Each row is followed by its class.
[  60 -102  -84  243   56   62  192 -128  -43 -235  217 -206 -189   81
  -38 -103  -28   -2  118 -379 -141  101  140 -102  128 -114 -166 -198
    5  274  104  -75]  L
[ -13 -129  319  -77 -404   80   68   36  141   42  -36  150  866  115
  147   79   90  190   61  285  347  183  130 -131  394  187   42   73
   25   28   79  -11]  B
[-367 -256  184   44   51  -85  102 -129  -25   66  -82  279 -134 -105
  161  217   68  -89  -95  -71  -91   64 -344   -8 -154 -207 -111  -18
  -87 -226  -51   77]  H
[  23 -293 -867   10 -374 -126   10   23  191  120  214  181 -108 -184
 -226  318  121   51   -9 -633  153  183  286  -99  182 -298  -98 -572
 -165 -456    4  268]  H
[  91 -251 -631   24 -326   87  -41  -41  236  140  156  286  108   56
 -161  383  132   21  -12 -582  285  180  135  -26  357  -73 -103 -290
 -196 -403   67  172]  H
[-403 -182  507    7 -110  -33  314 -271  177   22   11  226 -266  -44
  289  202   25   13  -76   29  -73  118 -277 -181 -320   88 -190    0
 -234  -95   20  138]  Y
[-209 -151  282  -38  132   46  224 -123   59  199  134  100  208   45
  104   82   -6   70  -82  -67 -143  285 -182 -124   60 -166 -199 -179
 -269 -261  135   67]  L
[  87  -33  192  -54  -71  -24  139   21  -51    5 -189    4  257  187
 -404   65 -187 -158  240  -26  -50   -5  370 -151  397 -167   45  -28
  152 -266  281  -61]  Y
[  38   22  123  -91 -102  -81  193   24  -88  -85 -109   70  235  173
 -358   47 -178 -166  320  -93  -85  -34  327  -81  330 -191   75  -44
  141 -146  232  -64]  B
[  98 -147 -780 -139 -214  114  138  -98  220   75  144  108   42 -214
 -247  270  208    2  -35 -543   76  -22  119  -75  180 -528 -229 -596
  -26 -354  -79  198]  L
[  54    1  208  -86 -108   33  190   15  -37  -48 -110   15  258  114
 -337   23  -94 -177  273  -58  -48  -39  288 -101  362 -128   -4  -52
  199 -178  272  -60]  M
[  50 -142  -53  275   27  111  176  -79  -11 -269  269 -184 -238   89
  -51  -69  -52  -76  162 -376 -230  101   44  -68  140 -133 -252 -220
   -3  279  111  -51]  S
[ -11 -110    0  325   10   54  276  -68  -65 -247  229 -200 -255   86
  -22 -125  -69  -59  192 -395 -191  174  145 -142  150  -48 -215 -197
  -39  368  149  -80]  B
[  54   25  267  -27  -29   29  241   41    7  -71   -5  -24  278  131
 -309  102 -192 -204  259  -51   10   12  355 -199  368 -103   24   14
  106 -196  271  -83]  B
[  49   55  246    6 -153   38   81   51  105   11    2   47  377   68
 -332  143 -234 -234  286  -75 -142  -42  231 -101  291 -395  -22   23
  127 -283  130  130]  H
[  36  -89   34  271   33  112  209  -73  -20 -251  145 -174 -171  109
  -46  -98  -11  -72  159 -422 -179   84  164 -126  233 -154 -222 -221
   33  268  171  -49]  Y
[  45 -192   25  302   89  145  335 -155  -40 -214  122 -235 -200   53
  -83  -77  -59  -90  160 -365 -107  153  236 -232  193  -55 -274 -253
  -21  155  201  -57]  M
[-269 -214  267  133 -196   28  219 -261  107   80  -41  290 -278  -16
  140  267  -59  -75 -101   37 -215  245 -338 -104 -401  -87 -204   68
  -42   44   98  162]  W
[   8  -50  125   12  -84  -41  170  -43 -101  -28 -137   84  201   50
 -317   76 -147 -204  241  -90  -88   20  304 -161  258 -233   50   79
  227  -68  248  -46]  M
[-295 -318   23   28   85   37   74  -34 -155   -3  343  309   96  -52
  273  305  -34  -40   33 -201  -41  107 -416   94  -65 -177 -146  114
 -121   28 -111 -118]  H
[ -30 -186 -746 -116  -65  -39   -4  -33  117  -31   58  144   15   -9
 -206  305  256   43  -54 -622  262  126  154   65  390 -251  -44 -620
 -129 -494  149   91]  B
[  73 -184 -853  -57 -226  112  129 -156  129  122  158  159   61 -144
 -288  404  174   48   10 -592  327   98  256  -50  319   17 -176 -450
 -224 -540   68  101]  L
[  69  -22  127   48 -191   16  226   41   -1  -11  -86   44  245  153
 -376   95 -266 -220  330  -97  -43   -8  338  -94  319 -143   30   60
   93 -215  223   20]  M
[  44  -86  170  -61  -61   -3  202  -13 -126  -52 -148   61  221   70
 -348   79 -184 -168  261    2  -70   -3  392 -163  280 -122   42   84
  196  -82  221  -92]  M
[  34  -19  113  -74  -72    6  149   71  -42  -25  -99   42  260   73
 -423  107 -206 -174  274  -41  -73    1  352  -92  350 -182   43  -19
   86 -239  266  -38]  S
[ -70 -233  279    2  218   12  339 -109  -58  264  -74  158 -164  -97
  263    4   35   89 -111  -44 -152  215   33 -270 -177  233 -179 -211
 -281  -38  169 -103]  W
[-327 -348   32  -37  -86 -230 -116 -207   60  -15  263  281  -58   60
  -21  333  -88  -24  176  -54    6  109 -453  178  -95   39 -189  270
 -110 -273  101   -7]  F
[  36  -29  143    1 -124  -12  149   22  -39   13 -140  -13  265  145
 -400   26 -214 -122  258  -84  -88  -45  324  -86  342 -205   44  -66
  212 -208  320  -71]  H
[ -72 -110  -84  326    9   46  286  -96 -105 -299  235 -185 -156   63
   -5 -129  -77 -108  193 -456 -179  189   75 -101  140 -241 -237 -177
   -6  382   88    1]  M
[ -64 -114  -23  273   69   98  286  -79  -71 -256  219 -201 -188   35
  -38 -111   -8  -42  136 -379 -126  116   94  -77  152 -100 -192 -158
  -24  321   98  -77]  B
[  47   -7   81  -50 -138   -5  173   -3  -18 -116   13   26  226   41
 -409   82 -211 -213  356 -143  -62  -92  341 -121  281 -259   51  -35
   91 -236  166   -1]  S
[-349 -215  385  115   62  -66  236 -266   14    4  131  140  -38  158
  302  198 -145  139  -95   21 -118  406 -285 -107 -188  117 -194   89
 -214  203  223  -34]  H
[  38  -54   91  -44  -26  -36  159  -11  -40  -12 -151    8  227   99
 -344   26 -245 -189  239  -69  -87  -37  393 -110  279 -248    4  -52
  235 -183  255   40]  S
[  51  -20  176  -15  -59   34  192    5  -16  -26  -92   38  227   29
 -307   30 -163 -199  270  -37  -90  -27  308 -194  282 -234  -34   29
  155  -83  219   -7]  S
[-282 -100  451 -233  136   83   55 -232  -17 -137   -1  170   43  184
  157  265   54   -1 -116  187  -48  137 -362  -77   21   96 -113  -59
  -85 -122  101 -164]  S
[  19  -81  -11  246   17   90  277 -125  -58 -285  278 -216 -254   70
  -43 -111  -98  -67  212 -419 -175  106  120 -135   95  -57 -259 -151
  -55  409  110  -76]  S
[   6 -143  -42  209   68  147  243  -61  -62 -283  195 -170 -169   99
    7  -76  -54  -64  177 -373 -165  117  103  -44  195 -112 -171 -233
  -33  332   92 -119]  F
[  77 -113 -121  282   93  111  252 -127  -59 -209  259 -240 -165   82
  -82 -131 -112  -49  195 -391 -154  121  120 -146  127 -148 -266 -237
  -39  240  125  -73]  B
[  40 -298 -899 -232 -132  139   19 -106  194  -58  135  172   28  -26
 -313  343  245    8 -180 -538  355   15  132   50  346 -134 -117 -563
  -66 -658   -7   99]  Y
[   8 -244 -823  107 -262  -44   24   87  169  -41  266  163 -128 -125
 -265  260  155  -17   17 -748  166  167  201 -115  280 -353  -95 -490
 -272 -400   60  135]  B
[  57  -49   64  -19  -34   15  213   36  -53  -75  -91    1  201   96
 -352  113 -183 -223  254 -112  -43  -49  324 -109  335 -224   -5  -19
  139 -223  209  -58]  F
[  25 -100   -7  265   61  110  198  -50  -48 -258  301 -188 -185   32
    8 -105  -29  -94  202 -446 -140  126   85 -119  127 -159 -228 -180
  -39  327   96  -67]  W
[   2  -73 -673  104 -273   74  157   41  233  194   32  145  112 -286
 -206  280  102 -119   65 -654   77  133  112  -34  244 -461 -241 -343
 -251 -192  -30  258]  F
[ -39 -160  118 -301 -410  249  -17   20  280   -1   77  -21  658  108
  109  180   19  169  154  258  450 -181 -113  -14  352  108 -216 -232
   49 -253 -146  -57]  H
[ -28 -229 -730 -145 -255  -26  -89  116   30  110  101  243  112  -70
 -199  362  141   58   36 -465  243  188   72   67  291 -279 -141 -432
 -273 -446  -51  162]  B
[-326 -172  459 -161   67   46  119 -149  -73  -85  -18  301   96   72
  291  298   40   27  -64   68 -133  179 -452  132 -154 -131 -208   85
  -79  175   36  -40]  Y
[-299  -99  207   72   35   19  -45  -91  -31  259  209  220  198  -23
  265  243  -82   62  -43  -72  -66   90 -435  228 -143   52   47   89
 -133 -195   54  -55]  H
[  70  -46  127   38 -192  -56  280   13  -20   33 -203   19  158  179
 -402   34 -276 -162  243  -46 -158  -16  411 -138  295  -96   62  -96
  142 -223  239  -13]  H
[-425 -400   56   82  415  194  310 -195 -187   50    9  151    4  -76
  267  140  -27  106 -197 -179   21  121 -259  -58  -69   34 -273 -107
 -184  -47  229 -265]  S
[-356 -237  191  172  224  106  247 -164 -124  134  108  130   53   38
  279   48  -12  129  -79  -38 -216  257 -356  -90   13   66 -251 -177
 -243  -59  221 -178]  Y
[ -63  112  409 -497 -338  145  -87  -59  294 -139 -171   20  732   84
    6 -124  180  273   29  404  333 -264   66 -155  236  -12   -9 -217
   86 -284  -43   43]  H
[ -21 -115 -541  -63 -257   39  121  105  248  228   95  219  204 -152
 -190  322  136   -1  -46 -610   50   92  221  -13  343 -394  -76 -422
 -151 -320   11  216]  H
[  -6 -140 -101  301   38   87  291 -143  -99 -235   69 -149 -227  110
    3 -127  -84  -77  120 -398 -206  105  156 -138  126  -92 -213 -251
   61  331  135  -77]  M
[  -6  163  491 -364 -410  142   38  115  188   55   69  136  774   63
  279  119  241  266  217  380  398 -279   12 -110  333   80  108   76
   11  -42 -181  -16]  H
[  59  -33   -8  -44 -105  -30  133   10  -94  -71  -64  -12  285  190
 -423   33 -251 -172  294  -84  -87   13  256  -62  333 -326   68  -51
  174 -190  257  -80]  F
[-335 -295  601  203   96  151  345 -119    5   21  249   75   80  -94
  330  167   79   78  -49 -137 -153  249 -149  -17  -67  -57 -180  -36
 -245  -24   65  118]  Y
[  75  -26  279  -31 -111  -64  139  -14  -17  -17 -152   56  212  127
 -392   45 -226 -173  321   -7 -135  -20  364 -133  278 -207  106   28
  230 -157  324  -43]  H
[ -30 -103   21  262   17  105  269 -101  -50 -244  258 -147 -212   78
   -8  -70  -29  -83  149 -403 -180  168   46 -112  136 -118 -255 -121
  -22  396  142  -35]  S
[-364 -178  181  -16   20 -117  371 -158    0  -92   70  245 -351  -95
  219  120 -125  -19  -64  -22  -98  158 -212 -102 -474  -25 -104  204
 -361  150 -143  101]  F
[  67 -267 -806   -4 -183   80   97   42  192  -68  266  236  -25 -209
 -288  301  176 -169   86 -792  294  116  221  -91  368 -177  -76 -341
 -321 -340  -54   38]  W
[  21   -5  129  -46  -21   56  282  -20 -111  -51 -150   32  224  124
 -299   13 -187 -166  257 -109  -54 -108  352 -136  305 -220   23  -54
  150 -170  188  -70]  L
[ 157  -40  378 -167 -622  196 -150  115  311   37   -3  127  677  120
  102  115  178  280  203  291  209  -36    3 -184  336   80  -66 -274
  -56 -224  129  -53]  M
[-292 -139  183  126  -35  -45  236 -105    3  151  106  199  -14   44
  171  314  -83  -55  -77  -89 -122  348 -292  -99  -82  -56 -171 -105
 -214 -162  169   30]  B
[  20  -51   92  -14 -110  -23  140   18  -59  -43  -54  112  246  114
 -305   66 -227 -198  293  -73  -92    1  306 -110  312 -170   53    9
  148 -184  209  -53]  L
[  41 -281 -843   26 -222  257  231  -17  170   68   63   99  137 -112
 -241  392   86   45 -136 -641  317  111  338  -64  344  -86 -109 -503
 -288 -369  -55   52]  W
[ -59   84  487 -336 -460  163  -86   16  223   18   43  -65  723  119
  126 -146  209  261  206  274  262 -180 -189  -21  294 -106 -114 -246
  167 -100   77   -3]  Y
